Below is a small trained network, with its code and all its weights. Each question gives an input and a class and asks what happens when units are switched off, that is, made to give their printed mean instead of their output.

import numpy as np


def w(rows, s, z=0):
    codes = np.array(rows[::2]) - 128.0
    scale = np.full(codes.shape[1], s)
    scale[-1] = z or s
    return codes * scale


def norm(h):
    return h / np.sqrt((h * h).mean(-1, keepdims=True) + 1e-5)


def f(y):
    return np.maximum(y, 0)


def log_softmax(a):
    a = a - a.max(-1, keepdims=True)
    return a - np.log(np.exp(a).sum(-1, keepdims=True))


def net(x, mask):
    res = np.array(x, float).reshape(1, 2) / 4 @ E
    u = 0
    for l in range(3):
        y = f(norm(res) @ A[l][:, :-1].T + A[l][:, -1])
        res = res + np.where(mask[u : u + 7], y, B[l][:, -1]) @ B[l][:, :-1]
        u += 7
    return log_softmax(norm(res)[-1] @ U[:, :-1].T + U[:, -1])


A, B = {}, {}
E = w([
[254,139,55,198,53,209,109,24,169,105,110],'x0',
[150,58,77,153,143,87,120,93,62,183,123],'x1',
],0.0004)
A[0] = w([
[182,115,97,178,60,199,106,71,170,110,139,115],'L0N1',
[111,86,114,123,180,81,113,126,83,168,125,108],'L0N2',
[166,101,85,153,118,129,102,90,115,136,152,118],'L0N3',
[50,132,172,72,176,83,119,205,117,135,167,126],'L0N4',
[123,77,93,142,175,92,91,110,78,171,111,104],'L0N5',
[167,252,163,130,67,214,84,128,217,58,109,93],'L0N6',
[140,106,87,175,29,43,202,105,106,161,181,5],'L0N7',
],0.0016,0.003)
B[0] = w([
[140,155,121,85,151,112,135,185,90,157,96,230],'L0N1',
[136,108,120,142,98,142,149,123,160,107,149,183],'L0N2',
[104,129,173,112,154,151,146,111,125,143,127,178],'L0N3',
[173,164,119,89,105,119,92,158,113,107,88,253],'L0N4',
[132,98,124,139,98,148,164,122,154,109,154,181],'L0N5',
[57,102,161,179,96,114,165,85,186,94,194,236],'L0N6',
[162,192,179,99,101,203,86,73,212,4,68,129],'L0N7',
],0.0026,0.0023)
A[1] = w([
[131,156,159,109,170,152,159,115,118,160,112,118],'L1N1',
[147,110,102,117,74,88,105,157,158,68,129,142],'L1N2',
[142,179,118,114,233,139,108,138,71,175,44,6],'L1N3',
[183,160,89,113,109,119,79,142,144,94,92,93],'L1N4',
[129,207,132,121,169,115,10,139,103,134,57,53],'L1N5',
[43,91,143,195,103,88,143,96,174,99,211,82],'L1N6',
[114,215,163,134,155,106,3,128,118,109,57,43],'L1N7',
],0.0024,0.0013)
B[1] = w([
[139,133,95,129,96,70,100,148,72,166,102,158],'L1N1',
[182,87,86,109,87,133,180,110,48,193,92,227],'L1N2',
[177,134,99,170,148,231,11,56,42,228,115,184],'L1N3',
[60,90,149,109,155,62,125,176,105,143,153,183],'L1N4',
[44,173,212,6,203,31,49,190,203,83,78,190],'L1N5',
[180,136,87,230,239,249,129,148,173,120,209,253],'L1N6',
[88,139,191,11,202,66,78,223,190,78,57,188],'L1N7',
],0.0019,0.0024)
A[2] = w([
[132,68,119,136,146,143,194,67,109,164,128,119],'L2N1',
[82,150,179,36,200,71,64,154,170,66,79,2],'L2N2',
[50,158,181,169,188,155,130,31,254,75,181,34],'L2N3',
[51,159,180,179,187,169,100,42,243,75,200,28],'L2N4',
[143,125,105,97,148,63,14,163,79,147,101,101],'L2N5',
[124,249,171,176,63,91,206,91,172,142,94,128],'L2N6',
[58,167,174,182,124,154,133,67,224,60,212,4],'L2N7',
],0.0023,0.00081)
B[2] = w([
[88,179,168,101,153,113,78,157,170,94,115,195],'L2N1',
[74,179,186,103,161,127,65,155,183,104,118,254],'L2N2',
[62,68,222,140,13,45,164,27,150,102,168,245],'L2N3',
[45,65,227,142,1,40,159,29,140,129,179,254],'L2N4',
[140,150,130,171,125,186,121,74,183,111,141,247],'L2N5',
[67,147,91,156,170,99,160,176,83,193,213,146],'L2N6',
[89,28,211,169,36,114,139,16,209,88,188,239],'L2N7',
],0.0028,0.0024)
U = w([
[8,250,250,4,240,8,6,247,251,5,7,254],'0',
[155,177,6,247,249,26,249,97,45,8,15,2],'1',
[249,249,8,251,244,250,9,5,8,252,6,245],'2',
[8,249,4,250,251,14,249,235,4,248,249,71],'3',
[251,4,5,8,2,7,250,251,6,98,6,225],'4',
[250,10,5,247,224,250,249,249,238,8,242,29],'5',
[5,6,249,250,5,7,249,5,249,7,253,254],'6',
[154,173,5,249,252,25,247,97,43,7,15,2],'7',
],0.0033,0.0032)

Each question gives the input, the list of numbers given to net, and the class t.
The units are the neurons (one row each of A and B). Each row of codes is followed by its name. A weight is (code - 128) times the scale printed after its matrix; where a second scale follows, it is the last column's (A, B and U).
mask holds one flag per neuron, layer by layer. A switched-off neuron (its flag False) gives its mean, the last column of its row in B, instead of its output. The means were averaged over made-up inputs and are rounded, as every weight is.
A unit's drop is (log p(t) with every unit on - log p(t) with that unit switched off) / (log p(t) with every unit on - log p(t) with every unit switched off).
most important unit: the unit with the biggest drop
top k neurons: the k neurons with the biggest drops, biggest first
top k neurons in layer l: the k neurons of layer l with the biggest drops, biggest first
drop when u is switched off: that unit's drop, to one decimal
input [-8,6], class 4: top 2 neurons	L0N2, L0N5
input [-5,8], class 4: most important unit	L0N6
input [-5,4], class 4: top 3 neurons	L0N2, L0N5, L0N1
input [-3,8], class 5: top 3 neurons in layer 2	L2N4, L2N3, L2N7
input [1,0], class 3: top 4 neurons	L0N1, L0N4, L0N6, L1N7
input [2,4], class 2: top 2 neurons	L0N6, L0N1
input [-7,7], class 4: top 2 neurons	L0N2, L0N6
input [-2,8], class 5: top 2 neurons	L0N6, L1N5
input [5,2], class 2: top 2 neurons	L0N1, L0N4
input [-2,3], class 4: top 2 neurons in layer 0	L0N6, L0N4
input [-4,3], class 4: top 3 neurons	L0N2, L0N5, L0N1
input [-7,5], class 4: top 4 neurons in layer 0	L0N2, L0N5, L0N1, L0N4
input [-8,4], class 0: top 2 neurons	L0N6, L0N4
input [7,0], class 3: top 3 neurons	L0N1, L0N6, L1N6
input [-3,4], class 4: top neuron in layer 0	L0N6
input [-3,3], class 4: top 2 neurons in layer 0	L0N2, L0N6
input [-3,6], class 4: top 2 neurons in layer 0	L0N6, L0N4
input [-5,5], class 4: drop when L0N4 is switched off	0.1
input [6,7], class 2: drop when L0N6 is switched off	0.7
input [8,4], class 2: drop when L0N4 is switched off	0.2
input [-1,-2], class 0: most important unit	L0N4
input [6,2], class 2: drop when L0N1 is switched off	1.1
input [5,8], class 2: top 2 neurons in layer 0	L0N6, L0N1
input [-7,8], class 4: top 3 neurons in layer 0	L0N6, L0N4, L0N2
